Below is a small trained network, with its code and all its weights. Each question gives an input and a class and asks what happens when units are switched off, that is, made to give their printed mean instead of their output.

import numpy as np


def w(rows, s, z=0):
    codes = np.array(rows[::2]) - 128.0
    scale = np.full(codes.shape[1], s)
    scale[-1] = z or s
    return codes * scale


def norm(h):
    return h / np.sqrt((h * h).mean(-1, keepdims=True) + 1e-5)


def f(y):
    return y / 2 * (1 + np.tanh(0.7978845608 * (y + 0.044715 * y**3)))


def log_softmax(a):
    a = a - a.max(-1, keepdims=True)
    return a - np.log(np.exp(a).sum(-1, keepdims=True))


def net(x, mask):
    res = np.array(x, float).reshape(1, 4) / 4 @ E
    u = 0
    for l in range(4):
        y = f(norm(res) @ A[l][:, :-1].T + A[l][:, -1])
        res = res + np.where(mask[u : u + 4], y, B[l][:, -1]) @ B[l][:, :-1]
        u += 4
    return log_softmax(norm(res)[-1] @ U[:, :-1].T + U[:, -1])


A, B = {}, {}
E = w([
[38,102,18],'x0',
[43,206,148],'x1',
[124,128,126],'x2',
[215,254,120],'x3',
],0.0054)
A[0] = w([
[151,151,9,99],'0.n0',
[63,52,69,52],'0.n1',
[62,55,254,218],'0.n2',
[62,118,232,4],'0.n3',
],0.0083,0.0037)
B[0] = w([
[129,163,91,175],'0.n0',
[138,121,194,185],'0.n1',
[39,120,7,253],'0.n2',
[92,182,113,136],'0.n3',
],0.017,0.0045)
A[1] = w([
[248,94,102,148],'1.n0',
[154,174,17,253],'1.n1',
[195,254,74,197],'1.n2',
[206,104,8,122],'1.n3',
],0.0069,0.00055)
B[1] = w([
[101,73,2,167],'1.n0',
[102,131,44,237],'1.n1',
[171,173,154,253],'1.n2',
[2,111,33,200],'1.n3',
],0.0083,0.0038)
A[2] = w([
[131,255,181,46],'2.n0',
[178,149,235,153],'2.n1',
[119,136,202,239],'2.n2',
[235,24,143,4],'2.n3',
],0.0086,0.0022)
B[2] = w([
[246,152,236,254],'2.n0',
[2,58,108,177],'2.n1',
[56,90,108,131],'2.n2',
[221,113,59,129],'2.n3',
],0.0081,0.0018)
A[3] = w([
[152,135,85,27],'3.n0',
[105,4,108,73],'3.n1',
[172,138,71,176],'3.n2',
[68,75,136,254],'3.n3',
],0.012,0.0023)
B[3] = w([
[142,193,138,143],'3.n0',
[169,68,254,240],'3.n1',
[192,240,135,207],'3.n2',
[184,16,140,253],'3.n3',
],0.0081,0.0046)
U = w([
[44,52,61,146],'0',
[51,170,7,145],'1',
[174,187,90,237],'2',
[132,169,234,4],'3',
[109,46,145,95],'4',
],0.017,0.0037)

Each question gives the input, the list of numbers given to net, and the class t.
The units are the neurons (one row each of A and B). Each row of codes is followed by its name. A weight is (code - 128) times the scale printed after its matrix; where a second scale follows, it is the last column's (A, B and U).
mask holds one flag per neuron, layer by layer. A switched-off neuron (its flag False) gives its mean, the last column of its row in B, instead of its output. The means were averaged over made-up inputs and are rounded, as every weight is.
A unit's drop is (log p(t) with every unit on - log p(t) with that unit switched off) / (log p(t) with every unit on - log p(t) with every unit switched off).
The circuit of an input: a set's keep is (log p(t) with only the set's units on - log p(t) with every unit switched off) / (log p(t) with every unit on - log p(t) with every unit switched off). Starting from the 12 units with the biggest drops (on a tie, the unit counted first), units are removed one at a time, each time the one whose removal leaves the highest keep (on an exact tie, the one counted first), for as long as the keep stays at least 0.8.
units of the circuit, in order: the units of the circuit, biggest drop first
k most important neurons: the k neurons with the biggest drops, biggest first
k most important neurons of layer l: the k neurons of layer l with the biggest drops, biggest first
drop when u is switched off: that unit's drop, to one decimal
input [-7,5,7,4], class 3: units of the circuit, in order -> (0.n2; 2.n1)
input [4,-4,-5,-6], class 4: most important neuron of layer 0 -> (0.n1)
input [2,-2,4,-8], class 4: 4 most important neurons -> (0.n1; 3.n1; 3.n3; 0.n0)
input [0,6,-4,8], class 3: 2 most important neurons -> (0.n2; 2.n0)
input [5,7,7,1], class 2: units of the circuit, in order -> (0.n2; 1.n3)
input [0,0,8,4], class 2: 2 most important neurons -> (0.n2; 0.n1)
input [6,1,-2,1], class 2: 2 most important neurons -> (0.n0; 0.n2)
input [1,-4,-5,0], class 4: 2 most important neurons -> (0.n2; 3.n1)
input [-3,7,4,1], class 3: 2 most important neurons -> (1.n3; 2.n0)
input [0,0,-5,2], class 2: 2 most important neurons of layer 1 -> (1.n0; 1.n2)
input [-5,8,1,-6], class 1: 2 most important neurons -> (0.n3; 0.n2)
input [3,-4,0,-1], class 4: 3 most important neurons -> (1.n2; 0.n3; 3.n1)
input [-4,6,-5,2], class 3: 2 most important neurons -> (0.n2; 2.n0)
input [-5,5,1,-7], class 1: units of the circuit, in order -> (0.n3)
input [4,0,1,-5], class 4: 2 most important neurons of layer 3 -> (3.n1; 3.n3)
input [-5,5,-8,2], class 3: 4 most important neurons -> (2.n0; 0.n2; 0.n0; 2.n1)
input [-6,2,8,-6], class 1: 2 most important neurons -> (0.n2; 0.n3)
input [7,-5,-4,-3], class 4: 3 most important neurons -> (0.n1; 0.n2; 3.n1)
input [-8,2,6,4], class 3: 2 most important neurons of layer 2 -> (2.n1; 2.n0)
input [3,3,4,8], class 2: units of the circuit, in order -> (0.n2)
input [5,-2,4,-3], class 4: units of the circuit, in order -> (0.n1; 3.n1)
input [-8,5,-4,-5], class 1: 2 most important neurons of layer 0 -> (0.n2; 0.n3)
input [-5,1,1,-5], class 1: drop when 0.n2 is switched off -> 0.7
input [-2,8,8,7], class 3: drop when 0.n2 is switched off -> 0.6
